Below is a small trained network, with its code and all its weights. Each question gives an input and a class and asks what happens when units are switched off, that is, made to give their printed mean instead of their output.

import numpy as np


def w(rows, s, z=0):
    codes = np.array(rows[::2]) - 128.0
    scale = np.full(codes.shape[1], s)
    scale[-1] = z or s
    return codes * scale


def norm(h):
    return h / np.sqrt((h * h).mean(-1, keepdims=True) + 1e-5)


def f(y):
    return y / 2 * (1 + np.tanh(0.7978845608 * (y + 0.044715 * y**3)))


def log_softmax(a):
    a = a - a.max(-1, keepdims=True)
    return a - np.log(np.exp(a).sum(-1, keepdims=True))


def net(x, mask):
    res = np.array(x, float).reshape(1, 8) / 4 @ E
    u = 0
    for l in range(4):
        y = f(norm(res) @ A[l][:, :-1].T + A[l][:, -1])
        res = res + np.where(mask[u : u + 6], y, B[l][:, -1]) @ B[l][:, :-1]
        u += 6
    return log_softmax(norm(res)[-1] @ U[:, :-1].T + U[:, -1])


A, B = {}, {}
E = w([
[221,200,154,170],'x0',
[126,80,137,197],'x1',
[132,127,101,103],'x2',
[149,98,86,121],'x3',
[116,153,113,84],'x4',
[192,31,255,109],'x5',
[128,115,119,126],'x6',
[131,128,131,134],'x7',
],0.0071)
A[0] = w([
[173,30,63,67,168],'L0N0',
[124,105,103,165,2],'L0N1',
[211,207,119,201,123],'L0N2',
[122,192,70,153,89],'L0N3',
[2,107,161,112,167],'L0N4',
[144,26,155,238,93],'L0N5',
],0.008,0.0052)
B[0] = w([
[144,253,154,84,252],'L0N0',
[107,10,175,84,82],'L0N1',
[150,232,159,178,254],'L0N2',
[173,156,34,95,187],'L0N3',
[172,247,113,78,237],'L0N4',
[39,18,78,123,234],'L0N5',
],0.0076,0.003)
A[1] = w([
[17,100,68,13,174],'L1N0',
[114,109,117,150,2],'L1N1',
[177,46,227,51,59],'L1N2',
[176,198,116,59,166],'L1N3',
[207,62,255,108,126],'L1N4',
[190,131,164,162,167],'L1N5',
],0.0088,0.0056)
B[1] = w([
[157,194,252,185,231],'L1N0',
[84,153,119,129,103],'L1N1',
[75,208,135,58,194],'L1N2',
[136,59,156,184,253],'L1N3',
[34,182,133,2,226],'L1N4',
[149,161,190,78,176],'L1N5',
],0.0087,0.0061)
A[2] = w([
[193,230,156,162,225],'L2N0',
[46,21,96,219,197],'L2N1',
[83,214,39,245,154],'L2N2',
[213,254,111,91,202],'L2N3',
[138,173,208,77,201],'L2N4',
[181,74,52,131,1],'L2N5',
],0.0072,0.004)
B[2] = w([
[159,57,205,111,254],'L2N0',
[130,17,126,203,135],'L2N1',
[6,111,107,2,207],'L2N2',
[165,39,188,139,247],'L2N3',
[202,39,167,121,225],'L2N4',
[241,178,195,158,116],'L2N5',
],0.0068,0.0086)
A[3] = w([
[79,227,84,187,191],'L3N0',
[116,160,140,116,134],'L3N1',
[134,24,205,117,182],'L3N2',
[124,73,2,70,3],'L3N3',
[129,178,89,187,6],'L3N4',
[75,185,105,103,57],'L3N5',
],0.0073,0.004)
B[3] = w([
[43,144,187,31,121],'L3N0',
[130,152,76,127,136],'L3N1',
[73,46,149,155,255],'L3N2',
[145,149,190,214,124],'L3N3',
[3,141,100,74,112],'L3N4',
[189,85,123,72,122],'L3N5',
],0.0065,0.0078)
U = w([
[77,223,76,2,222],'0',
[155,77,127,142,179],'1',
[201,205,180,199,178],'2',
[139,145,160,121,59],'3',
[148,83,122,75,4],'4',
[101,98,113,162,65],'5',
],0.0071,0.0031)

Each question gives the input, the list of numbers given to net, and the class t.
The units are the neurons (one row each of A and B). Each row of codes is followed by its name. A weight is (code - 128) times the scale printed after its matrix; where a second scale follows, it is the last column's (A, B and U).
mask holds one flag per neuron, layer by layer. A switched-off neuron (its flag False) gives its mean, the last column of its row in B, instead of its output. The means were averaged over made-up inputs and are rounded, as every weight is.
A unit's drop is (log p(t) with every unit on - log p(t) with that unit switched off) / (log p(t) with every unit on - log p(t) with every unit switched off).
The circuit of an input: a set's keep is (log p(t) with only the set's units on - log p(t) with every unit switched off) / (log p(t) with every unit on - log p(t) with every unit switched off). Starting from the 12 units with the biggest drops (on a tie, the unit counted first), units are removed one at a time, each time the one whose removal leaves the highest keep (on an exact tie, the one counted first), for as long as the keep stays at least 0.8.
units of the circuit, in order: the units of the circuit, biggest drop first
most important unit: the unit with the biggest drop
top k neurons: the k neurons with the biggest drops, biggest first
top k neurons in layer l: the k neurons of layer l with the biggest drops, biggest first
drop of u: that unit's drop, to one decimal
input [6,-6,-8,5,-8,-8,-6,-4], class 0: most important unit => L2N2
input [-5,1,5,-7,-4,8,4,1], class 0: units of the circuit, in order => (L1N4, L1N2)
input [-7,-4,0,1,5,3,-1,7], class 2: top 2 neurons in layer 1 => (L1N0, L1N4)
input [3,6,-4,-4,-1,-7,-2,3], class 0: units of the circuit, in order => (L2N2, L0N3)
input [-8,-8,1,7,-2,5,3,1], class 2: units of the circuit, in order => (L1N0, L2N2)
input [0,-7,-7,6,7,-6,0,4], class 1: units of the circuit, in order => (L2N3, L1N4, L1N2)
input [-8,0,2,2,-6,5,-1,-5], class 2: top 4 neurons => (L1N0, L2N2, L0N0, L0N4)
input [-5,0,6,-7,-6,8,-3,-3], class 0: units of the circuit, in order => (L1N4, L1N2)
input [-5,-2,-1,-4,3,-2,2,6], class 2: top 2 neurons => (L1N0, L0N2)
input [-7,5,-4,5,4,4,-8,5], class 2: units of the circuit, in order => (L1N0, L0N4, L2N2)
input [-1,6,5,-3,-4,7,3,-8], class 0: top 4 neurons => (L1N4, L1N2, L1N3, L2N3)
input [-7,0,-5,1,0,-1,-6,-1], class 2: top 2 neurons in layer 0 => (L0N2, L0N3)
input [3,7,0,-4,-6,8,-4,-8], class 0: top 2 neurons in layer 2 => (L2N3, L2N0)
input [-1,-6,7,3,-3,7,-3,0], class 0: top neuron in layer 2 => (L2N0)
input [-4,5,8,-5,1,8,-8,-2], class 0: top 2 neurons in layer 1 => (L1N4, L1N2)
input [4,-8,-7,2,3,8,-6,-2], class 0: top 3 neurons in layer 1 => (L1N4, L1N2, L1N0)
input [-8,1,4,8,-4,-3,-4,-6], class 2: drop of L1N0 => 1.3
input [3,-2,3,7,-5,8,3,-3], class 0: drop of L1N4 => 0.5
